Each row of numbers belongs to one of the things below and depends on some of the facts about them. Some rows are named. Which thing is each other row?

There are 3 kinds of fact about the things: π, ζ, ψ.
q572 (ψ 796)
q568 (ψ 796)
q869 (ψ 930)
q917 (ψ 796)
q901 (ζ q17)
q918 (ψ 930)
q388 (ψ 844)
q723 (π q762 q500)
q307 (π q311) (ψ 674)
q858 (π q357) (ζ q274 q77 q500) (ψ 457)
q293 (ζ q233 q928 q917 q256) (ψ 674)
q19 (π q77)
q281 (ζ q278)
q379 (ψ 512)
q636 (ζ q532 q918)
q211 (ζ q811) (ψ 844)
q274 (ψ 457)
q557 (ζ q295 q230 q948) (ψ 554)
q968 (ζ q274 q743 q863) (ψ 844)
q95 (ζ q274 q295)
q852 (ψ 554)
q532 (ψ 674)
q987 (ψ 796)
q762 (ζ q521 q948)
q17 (π q773) (ψ 482)
q855 (ψ 796)
q840 (ζ q878)
q443 (ζ q274 q755) (ψ 554)
q553 (ζ q746) (ψ 457)
q278 (ψ 445)
q514 (ζ q878 q773 q759) (ψ 482)
q868 (ζ q347 q568 q44 q773 q855)
q352 (ψ 457)
q157 (π q379 q759) (ψ 248)
q963 (ψ 959)
q139 (ψ 482)
q746 (π q774 q278) (ψ 482)
q675 (ζ q274 q338 q483 q899 q230) (ψ 457)
q198 (π q963 q457) (ζ q755 q379 q974)
q899 (ψ 248)
q230 (ψ 930)
q384 (ζ q230) (ψ 796)
q863 (π q773) (ψ 844)
q72 (ζ q532 q385 q963)
q224 (ζ q863) (ψ 959)
q261 (π q311) (ζ q291)
q26 (ψ 482)
q431 (ψ 844)
q120 (π q918) (ψ 796)
q897 (ζ q572)
q44 (π q937) (ψ 930)
q428 (ψ 862)
q350 (ψ 796)
q116 (π q763)
q441 (ψ 796)
q371 (ψ 248)
q878 (π q774)
q635 (π q278) (ψ 862)
q964 (ψ 482)
q55 (π q963) (ψ 796)
q880 (ψ 796)
q837 (ζ q869 q806 q291 q131 q116)
q311 (ψ 445)
q811 (ψ 930)
q928 (ψ 959)
q958 (π q229) (ζ q671 q431)
q930 (ζ q519 q869 q22 q338) (ψ 796)
q915 (π q671 q896) (ψ 248)
q937 (ζ q49 q379) (ψ 457)
q175 (ζ q896)
q295 (π q463 q431)
q773 (ψ 482)
q774 (ζ q48 q77 q606 q418 q500)
q457 (ζ q22 q350) (ψ 457)
q291 (ψ 482)
q954 (ζ q723 q19) (ψ 796)
q48 (ψ 457)
q792 (π q930)
q438 (ψ 959)
q864 (ψ 457)
q97 (π q233) (ζ q350) (ψ 457)
q463 (ζ q519)
q205 (π q41 q428 q441) (ψ 554)
q99 (ζ q763) (ψ 959)
q946 (π q67 q463 q229) (ψ 554)
q974 (π q806) (ψ 844)
q117 (π q438)
q653 (ζ q77 q278 q855 q948 q863) (ψ 844)
q359 (ψ 844)
q466 (ψ 512)
q513 (ψ 457)
q357 (ζ q915) (ψ 248)
q573 (π q428) (ψ 796)
q340 (π q22 q763 q899 q837) (ψ 674)
q419 (ψ 796)
q338 (ψ 796)
q180 (π q48 q735)
q970 (ζ q295 q49 q915 q311 q948) (ψ 445)
q22 (ψ 445)
q516 (ζ q371 q131) (ψ 796)
q151 (ζ q352) (ψ 445)
q229 (ψ 862)
q484 (ζ q22 q41 q987 q180 q773) (ψ 844)
q797 (ζ q532 q49 q964) (ψ 674)
q606 (π q897 q2)
q558 (π q937 q379) (ζ q862 q278 q811) (ψ 862)
q146 (π q896) (ζ q295 q743) (ψ 930)
q2 (ψ 512)
q519 (π q139) (ψ 796)
q670 (π q2 q501 q500) (ψ 796)
q91 (π q868 q948) (ζ q759)
q242 (ζ q792 q568 q773) (ψ 959)
q806 (ψ 457)
q755 (ψ 457)
q231 (π q438)
q418 (ψ 482)
q775 (ζ q869 q466 q19 q871)
q427 (ζ q864 q48 q19) (ψ 457)
q948 (ψ 457)

Named rows:
1  0  -1  7  -4  -3  9  -1  4  -4  11  -1  -6  9  7  -4  -4  -2  4  -9  7  6  3  -1  17  -12  -4  11  -7  -4  -14  -6  2  -5  -11  -4  0  0 : q762
3  -6  2  2  -3  -6  13  -1  3  -4  11  2  -9  9  7  -3  -11  -2  5  -3  7  6  0  -1  12  -7  -5  5  -7  0  -17  -3  3  -3  -13  -4  2  0 : q521
6  -10  -1  11  -9  -2  15  -2  8  -3  9  1  3  6  13  -9  -4  -6  3  -1  7  7  2  4  14  -17  -8  3  -7  -3  -7  -3  8  1  -12  -1  -17  1 : q198
0  -2  3  -2  -3  0  9  -2  12  -7  9  -1  -6  14  10  1  0  -4  1  -9  3  -2  5  2  24  -1  -9  2  1  -1  -17  1  -5  2  -8  1  -4  8 : q427
2  -1  8  -4  -3  1  12  0  8  -10  12  1  -7  12  9  0  -4  -3  2  -2  4  -2  2  2  18  2  -9  1  3  1  -20  1  -4  0  -9  1  -2  6 : q864
-6  26  13  8  -3  4  18  6  13  15  6  -1  -21  -9  14  -5  -19  5  7  0  12  2  -16  -8  11  -2  -8  21  -2  1  15  5  -4  -1  -13  -9  -7  6 : q438
-2  14  9  11  -8  12  24  5  15  7  9  1  -10  -20  14  -12  -18  -1  9  8  8  6  -14  -9  7  -10  -9  13  -3  -1  9  3  10  -1  -18  -9  -20  -1 : q117
5  1  6  -4  -2  0  6  1  5  -6  12  4  -5  17  7  -3  -1  -4  4  -4  8  6  -3  -7  14  -3  -6  -4  -4  3  -16  -1  1  1  -11  -3  2  1 : q899
9  -7  7  3  -8  3  12  1  6  -4  12  5  3  7  13  -10  -3  -5  3  1  9  8  -2  2  5  -13  -8  -9  -3  1  -10  -3  9  1  -10  0  -13  -2 : q44
0  -8  -3  4  -4  -6  9  0  6  -3  8  -1  -8  12  8  -2  -7  -3  3  -9  7  7  3  0  19  -11  -5  6  -9  -2  -15  -4  1  -4  -12  -4  0  1 : q72
0  -10  -4  2  -4  -9  9  -1  8  -1  7  0  -8  13  8  -1  -8  -5  3  -9  7  8  3  -1  20  -10  -6  5  -10  -1  -14  -2  0  0  -12  -4  -1  3 : q775
3  -9  6  -3  -3  -8  10  0  6  0  9  1  -9  17  9  0  -8  -3  3  -4  10  5  -1  2  17  -1  -6  9  -6  3  -12  1  -2  1  -9  -2  -1  5 : q22
4  -3  4  -3  -3  -4  6  -1  4  -2  14  4  -9  13  9  -3  -4  -1  3  -10  8  8  -1  -5  11  -6  -5  -5  -6  1  -15  -1  2  0  -9  -4  5  -2 : q811
7  6  6  9  -7  4  17  -5  12  -7  13  1  6  8  15  -7  6  -6  1  0  4  -2  5  4  18  -8  -10  4  4  -5  -7  3  1  9  -9  4  -20  9 : q858
0  -10  -4  3  -4  -8  10  -1  7  -1  7  0  -8  13  8  -1  -8  -5  3  -9  6  8  4  -1  20  -10  -6  4  -10  -1  -14  -2  1  -1  -12  -4  -1  3 : q837
11  -15  4  -1  -8  -13  8  -9  10  3  16  0  -2  17  10  4  -6  -7  -2  1  6  11  4  -4  7  -18  -7  -1  -2  -6  -16  -8  1  -5  -13  -4  0  8 : q774
2  1  8  -4  -2  1  12  0  8  -11  12  1  -6  12  9  0  -5  -3  2  -2  4  -3  2  2  17  2  -9  3  3  1  -20  0  -4  0  -9  1  -2  7 : q513
8  -4  7  6  -8  -2  16  0  8  -3  10  4  0  11  13  -9  -5  -3  2  1  11  6  -3  5  9  -13  -9  -2  -1  2  -6  0  5  1  -10  2  -14  -1 : q946
2  -11  6  -7  -2  -3  12  0  9  -8  12  0  -6  14  6  0  -6  -5  4  -2  7  4  -1  -3  22  1  -7  12  -4  3  -19  2  0  0  -11  -2  -2  4 : q350
2  -7  2  1  -3  -7  13  -1  4  -4  11  2  -9  9  7  -2  -11  -3  4  -3  7  7  1  -1  12  -7  -5  5  -8  1  -17  -3  3  -2  -13  -4  1  1 : q671

Which thing is each row?
No name comes twice in this set of rows, the named rows included.
3  5  9  0  -3  4  11  0  6  -13  13  -1  -5  10  9  -2  -1  -1  3  -3  4  -4  1  2  17  0  -8  5  4  -1  -19  -1  -3  -3  -9  1  -1  3 | q948
9  4  4  15  -9  6  9  1  4  -3  10  2  7  11  12  -12  7  -6  3  -1  9  5  -1  0  11  -18  -6  -2  -4  -4  -3  -4  6  1  -11  0  -15  0 | q146
17  -8  11  2  -11  -8  12  -5  10  -2  13  4  4  20  14  -4  -7  -6  -3  8  12  11  -5  1  -1  -24  -11  -13  6  0  -9  -7  2  -7  -12  2  -10  2 | q635
4  -4  2  7  -7  -1  17  -1  9  -4  11  2  2  4  12  -10  -6  -5  4  -4  6  8  3  6  13  -17  -7  8  -6  -3  -11  -9  11  -1  -10  -4  -18  5 | q91
15  -19  11  0  -11  -6  15  -4  9  -2  16  2  6  9  13  -4  -11  -8  0  12  7  10  0  3  -2  -21  -10  -3  2  -4  -16  -12  10  -8  -13  -2  -14  6 | q878
4  -6  5  3  -9  5  14  0  14  -9  9  0  4  9  15  -6  1  -6  1  -2  4  -1  4  7  20  -9  -12  0  4  -2  -12  -1  1  2  -8  4  -21  7 | q97
3  9  -1  14  -2  -5  12  -3  1  -1  9  0  -3  13  6  -5  -1  -5  5  -3  7  4  3  -3  17  -11  -3  13  -10  -6  -8  -3  -1  1  -14  -4  -2  6 | q95
4  1  5  0  -2  -7  10  -1  5  -2  10  3  -9  17  8  -3  -7  -1  3  -6  10  6  -3  0  13  -5  -6  1  -4  3  -12  -1  -2  -1  -10  -2  2  2 | q852
9  -5  7  2  -8  7  10  2  7  -10  12  3  4  11  12  -10  2  -5  3  1  10  6  -5  -1  10  -12  -8  -7  -1  2  -11  -1  7  -1  -11  1  -13  -4 | q915
2  1  4  9  -4  -2  5  1  2  -3  9  -4  -5  17  9  -4  4  -1  4  -8  11  2  -1  1  22  -8  -4  18  -5  -3  -7  -3  -3  -7  -8  -2  -1  1 | q970
3  -2  2  4  -2  -6  14  -2  2  -3  11  2  -8  9  6  -3  -10  -3  5  -1  7  6  1  -2  12  -6  -5  7  -8  0  -15  -2  2  -1  -13  -4  1  2 | q743
8  -4  4  14  -8  2  17  0  2  -6  11  1  3  4  11  -11  -6  -5  5  7  8  5  -1  3  8  -15  -7  5  -4  -2  -9  -3  8  -3  -15  0  -14  -2 | q295
0  -12  1  -4  -3  -3  9  0  12  -5  9  -1  -4  17  8  0  -2  -6  3  -7  6  4  2  -2  28  -2  -7  13  -6  1  -15  1  -1  2  -10  -3  -6  7 | q930

The same things again, as new rows of numbers:
Known rows:
-4  -2  12  4  5  13  -9  -1  -4  -3  -4  -2  -1  0  -2  5  8  2  2  3  -10  -2  8  -2  -10  7  5  -6  -11  8  3  -10  7 : q55
-5  -6  -17  -5  0  -34  6  -24  -1  14  -5  13  6  14  8  -25  -10  -8  -7  14  17  15  -16  -11  0  -11  24  -6  -9  15  -7  -1  10 : q837
1  2  0  1  3  0  1  1  -2  3  1  8  0  1  -2  1  3  -2  0  0  1  0  2  -2  0  2  -2  0  0  -1  3  1  4 : q557
3  -4  -11  1  -5  -8  5  4  8  -3  1  -9  6  -2  4  -5  0  -3  -6  -3  -3  -4  -8  -8  15  1  2  -4  -2  -5  -7  8  -6 : q233
3  3  4  0  8  5  -6  -3  0  -8  -1  8  -3  4  -8  -6  8  -1  6  -2  9  5  6  -2  5  -2  -12  1  6  12  6  -4  -2 : q797
0  0  -5  -5  -1  -4  5  1  1  -1  -1  1  2  -3  0  1  1  -2  -2  3  -4  2  -2  -2  2  5  0  -3  -1  -4  1  4  2 : q760
-1  2  -4  0  -1  -3  9  4  -2  11  2  2  -1  -2  8  8  -10  -2  2  -8  3  -2  -8  3  -6  0  5  8  2  -9  1  4  0 : q513
2  -1  -8  -3  -2  -10  2  2  9  -1  3  -4  7  2  1  -5  2  -4  -6  0  -1  -3  -6  1  9  0  1  -4  1  -8  -5  10  -3 : q77
-2  2  0  -12  1  8  8  -2  -8  -1  -5  8  -4  -9  -4  11  2  2  5  4  -11  9  2  -2  -10  13  -1  -1  -5  2  9  -1  8 : q91
5  7  -3  -3  5  -3  0  8  18  -8  5  -6  10  1  7  1  13  -7  -3  -8  -3  -8  -10  2  16  11  1  -7  -3  -14  0  17  -4 : q759
1  3  4  -2  15  28  -3  6  1  -11  -8  14  3  -2  -7  18  17  1  18  -18  -3  2  -2  -6  -2  15  -11  -4  2  6  13  -6  2 : q157
8  16  11  0  6  -5  -7  2  24  -11  11  -18  2  5  16  -8  9  -7  2  -13  14  -7  -8  12  19  3  2  6  1  -8  1  17  -16 : q379
5  15  3  6  8  -11  4  13  15  7  11  -1  5  6  19  2  4  -12  -4  -16  10  -12  -14  4  12  7  4  4  1  -20  2  20  -3 : q937
1  -12  -17  -8  9  -14  2  7  -11  3  9  -10  -4  3  -13  -16  -24  -18  -18  10  -12  -25  19  -4  -1  -16  -20  9  7  -9  5  7  -12 : q67
-2  0  13  9  5  3  -11  1  -1  1  1  -1  -1  5  -1  -4  9  -2  -5  5  -4  -5  10  -1  -4  2  3  -6  -8  6  0  -5  7 : q954
2  4  5  1  -1  -13  -8  -1  14  -6  5  -16  1  7  7  -16  3  -5  -9  0  6  -4  -2  8  11  -4  0  -5  -1  0  -7  8  -7 : q311
1  -5  -6  -1  -6  0  5  1  2  -2  -1  -10  4  -7  3  2  -2  2  -2  1  -10  -1  -4  -7  6  4  7  -1  -6  -2  -4  4  -3 : q928
1  -5  -10  -3  -6  -1  7  2  2  -3  -2  -7  4  -7  1  2  -2  0  -1  -2  -9  1  -6  -9  7  4  2  -3  -3  -2  -3  4  -4 : q256
-1  0  -6  -2  -3  -1  8  2  0  10  0  0  2  -2  6  8  -11  0  2  -9  1  -3  -10  6  -7  -2  6  7  2  -11  -1  5  -1 : q864
3  1  -3  9  10  -1  -5  5  3  0  1  14  4  11  -6  -8  9  -7  -1  -9  12  -3  0  -5  10  -6  -13  -4  9  4  1  -1  0 : q357

Name these rows:
No name comes twice in this set of rows, the named rows included.
1  -2  -9  -3  4  -17  -1  9  10  -11  -1  -6  7  7  10  4  0  -2  0  10  0  -4  -9  -4  11  3  5  -9  6  -15  -7  -4  -5 | q671
-4  -13  -12  -16  14  -6  3  9  -22  -4  -2  -3  -11  -1  -10  6  -26  -8  -1  23  -18  -14  21  -9  -16  -4  -17  6  9  -6  12  -16  -5 | q958
-2  0  2  -8  6  20  4  0  -6  -3  -7  8  -1  -8  -3  17  5  4  13  -5  -10  5  0  -4  -11  13  1  1  -5  3  11  -5  5 | q205
3  1  -5  1  -2  -13  -1  1  13  -1  7  -8  9  5  6  -8  3  -5  -10  1  1  -8  -6  3  13  -1  6  -3  -3  -12  -7  14  -4 | q963
1  7  -2  4  2  -12  8  6  4  13  7  4  1  4  12  0  -7  -8  -4  -8  9  -5  -9  3  1  -1  5  7  2  -12  1  11  1 | q457
-1  -13  -7  0  16  -12  -11  9  -8  -6  4  -16  -6  13  -4  -9  -27  -11  -4  11  1  -26  16  -1  -4  -22  -16  9  16  -5  0  -16  -19 | q431
7  -2  1  16  -40  -17  5  17  -3  2  10  5  -8  -12  -4  1  4  22  -17  12  7  14  5  1  14  -2  -13  -5  10  -9  -17  2  7 | q897
-6  -7  -8  -5  -2  -30  -5  -28  5  7  -7  -3  3  15  10  -30  -11  -5  -5  11  19  14  -15  -2  -2  -16  25  -7  -10  23  -12  -6  2 | q22
2  -10  7  12  -5  3  -14  6  -1  -5  1  -7  1  1  2  0  5  3  -6  1  -2  -7  6  -9  -2  3  4  -4  -14  8  0  -8  2 | q572
3  2  1  14  -41  -12  7  12  1  3  6  2  -5  -11  -9  0  6  26  -15  14  3  16  3  13  16  -8  -13  -9  19  -15  -26  3  7 | q501
-4  -17  -15  -20  7  9  6  0  -22  0  -3  -5  -8  -10  -21  4  -25  -8  -3  10  -25  -14  21  -2  -21  -7  -19  11  2  -1  14  -4  -7 | q295
4  -6  -7  2  13  -12  -4  3  -10  7  13  -13  -10  10  -7  -20  -32  -18  -10  -2  10  -28  17  4  -2  -30  -21  25  15  -3  7  3  -22 | q229

